Below is a small trained network, with its code and all its weights. Each question gives an input and a target symbol and asks what happens when units are switched off, that is, made to give their printed mean instead of their output.

import numpy as np


def w(rows, s, z=0):
    codes = np.array(rows[::2]) - 128.0
    scale = np.full(codes.shape[1], s)
    scale[-1] = z or s
    return codes * scale


def f(y):
    return np.maximum(y, 0)


def softmax(a):
    e = np.exp(a - a.max(-1, keepdims=True))
    return e / e.sum(-1, keepdims=True)


def log_softmax(a):
    a = a - a.max(-1, keepdims=True)
    return a - np.log(np.exp(a).sum(-1, keepdims=True))


def net(x, mask):
    ids = ['ΓΘαβζηξπσω'.index(c) for c in x.split()]
    T = len(ids)
    res = E[ids] + P[:T]
    r = res
    for j in range(2):
        rows = slice(2 * j, 2 * j + 2)
        q, k, v = (r @ M[0][rows].T for M in (Q, K, V))
        z = softmax(np.where(np.tri(T) > 0, q @ k.T / 2**0.5, -1e9)) @ v
        o = O[0][rows]
        res = res + np.where(mask[j], z, o[:, -1]) @ o[:, :-1]
    y = f(res @ A[0][:, :-1].T + A[0][:, -1])
    res = res + np.where(mask[2:10], y, B[0][:, -1]) @ B[0][:, :-1]
    return log_softmax(res[-1] @ U[:, :-1].T + U[:, -1])


Q, K, V, O, A, B = {}, {}, {}, {}, {}, {}
E = w([
[122,126,130,99,65],'Γ',
[135,134,145,76,153],'Θ',
[178,107,194,83,125],'α',
[121,160,153,137,45],'β',
[168,177,95,122,147],'ζ',
[136,170,79,138,81],'η',
[161,152,153,120,165],'ξ',
[156,145,147,94,155],'π',
[86,99,91,120,252],'σ',
[131,112,140,162,93],'ω',
],0.027)
P = w([
[218,3,66,55,145],'0',
[135,154,148,82,112],'1',
[134,150,149,102,111],'2',
[127,150,152,121,121],'3',
[124,147,157,139,128],'4',
[118,142,159,138,132],'5',
[116,143,159,144,134],'6',
[110,148,158,143,141],'7',
[108,142,159,148,142],'8',
[106,146,167,157,146],'9',
[98,153,164,146,143],'10',
[98,151,168,154,145],'11',
[90,158,164,142,142],'12',
],0.011)
Q[0] = w([
[156,168,131,131,245],'H1',
[163,159,41,148,86],'H1',
[227,123,236,96,168],'H2',
[194,135,116,121,110],'H2',
],0.013)
K[0] = w([
[200,108,92,124,146],'H1',
[135,251,121,131,150],'H1',
[190,74,83,106,145],'H2',
[159,170,145,121,124],'H2',
],0.018)
V[0] = w([
[73,173,142,24,89],'H1',
[168,242,49,149,116],'H1',
[151,255,237,176,189],'H2',
[229,108,76,39,192],'H2',
],0.0088)
O[0] = w([
[173,129,142,215,61,140],'H1',
[114,205,101,84,98,130],'H1',
[254,120,141,134,150,66],'H2',
[123,115,111,32,55,254],'H2',
],0.012,0.0077)
A[0] = w([
[166,142,56,105,251,92],'N1',
[178,138,136,55,192,234],'N2',
[127,122,194,56,163,3],'N3',
[111,53,92,173,215,157],'N4',
[189,127,159,145,66,123],'N5',
[118,91,229,143,88,223],'N6',
[127,91,72,151,241,97],'N7',
[76,139,110,172,78,140],'N8',
],0.012,0.0036)
B[0] = w([
[98,54,81,87,85,157],'N1',
[97,169,230,199,93,207],'N2',
[247,199,82,116,174,207],'N3',
[90,196,190,179,87,154],'N4',
[39,89,84,53,128,213],'N5',
[138,62,187,117,211,245],'N6',
[178,67,92,67,145,148],'N7',
[183,85,58,144,118,186],'N8',
],0.011,0.013)
U = w([
[23,50,116,95,55,99],'Γ',
[137,51,111,125,96,254],'Θ',
[203,50,141,136,181,116],'α',
[94,126,242,227,122,213],'β',
[43,149,171,127,39,100],'ζ',
[134,122,8,116,124,130],'η',
[221,129,177,195,76,107],'ξ',
[165,103,138,129,73,99],'π',
[124,118,93,97,143,34],'σ',
[16,168,113,131,206,136],'ω',
],0.011,0.0056)

Each question gives the input, a string of symbols that net reads in full, and the target symbol t.
The units are the heads (2 rows each of Q, K, V and O) and the neurons (one row each of A and B). Each row of codes is followed by its name. A weight is (code - 128) times the scale printed after its matrix; where a second scale follows, it is the last column's (O, A, B and U).
mask holds one flag per unit, heads first, then neurons. A switched-off unit (its flag False) gives its mean, the last column of its rows in O or B, instead of its output. The means were averaged over made-up inputs and are rounded, as every weight is.
A unit's drop is (log p(t) with every unit on - log p(t) with that unit switched off) / (log p(t) with every unit on - log p(t) with every unit switched off).
The circuit of an input: a set's keep is (log p(t) with only the set's units on - log p(t) with every unit switched off) / (log p(t) with every unit on - log p(t) with every unit switched off). Starting from all 10 units, units are removed one at a time, each time the one whose removal leaves the highest keep (on an exact tie, the one counted first), for as long as the keep stays at least 0.8.
circuit, biggest first: the units of the circuit, biggest drop first
top k neurons: the k neurons with the biggest drops, biggest first
drop of u: that unit's drop, to one decimal
input ζ ζ ω ξ Θ ζ ξ β ω ω ζ ζ σ, target Γ: top 2 neurons => [N1, N7]
input ζ ω ξ ω σ, target Γ: top 4 neurons => [N1, N2, N7, N4]
input ζ ζ ξ Θ, target ζ: circuit, biggest first => [N2, H1]
input η σ ω ω β ξ ω ξ ξ ω ζ Γ ξ, target η: top 2 neurons => [N8, N2]
input α Γ ξ β ζ α σ η σ α α, target α: circuit, biggest first => [H1, N6]
input ξ ω Θ, target ξ: circuit, biggest first => [N3, N2, N5]
input ω Γ Γ σ ω β Θ Γ ζ β α α Γ, target Θ: top 4 neurons => [N2, N5, N3, N8]
input Γ ξ ξ ω ω ζ ω ξ η ω, target β: top neuron => [N3]
input η β ω ω ω ω Θ Γ β ω π, target η: top 3 neurons => [N8, N2, N3]
input ω α Γ β ζ π, target ω: circuit, biggest first => [H2, H1]
input α ω β π ω α Γ η σ ξ σ ω, target α: circuit, biggest first => [N2, H2]
input β ω ξ, target β: circuit, biggest first => [N5, H2]
input α ζ η ζ ξ Θ, target α: top 2 neurons => [N3, N6]
input σ Θ ω α ω ω ξ ω ω α Θ π, target σ: circuit, biggest first => [N3, H2, H1]
input π ω β Γ ω ω π ξ ω β, target Θ: circuit, biggest first => [N5, H2, N2, H1]
input β η η ζ α α η β α π ξ, target β: circuit, biggest first => [N2, H2]
input β Γ ξ Γ ω Θ Γ ξ α Θ ξ α η, target η: top 3 neurons => [N2, N6, N8]
input σ π ξ ω ω ω ξ, target σ: top 3 neurons => [N3, N5, N4]
input β ω ω π, target β: circuit, biggest first => [N5, N8, H2]
input ζ α ω β Γ η α ζ ζ α ω Γ α, target α: top neuron => [N3]
input π σ π, target π: top 2 neurons => [N3, N5]
input η η β α α Θ, target η: top 2 neurons => [N3, N2]
input β α ω ω α ξ ω σ σ ξ Γ β Γ, target Θ: top 3 neurons => [N2, N5, N3]
input ω α β, target Γ: drop of N5 => 3.9
input ζ ω ξ ω ω α ζ ω ω ω ω ω Θ, target ζ: drop of N8 => 0.3
input ξ ξ η ω Γ ξ π, target ξ: drop of N4 => 0.0
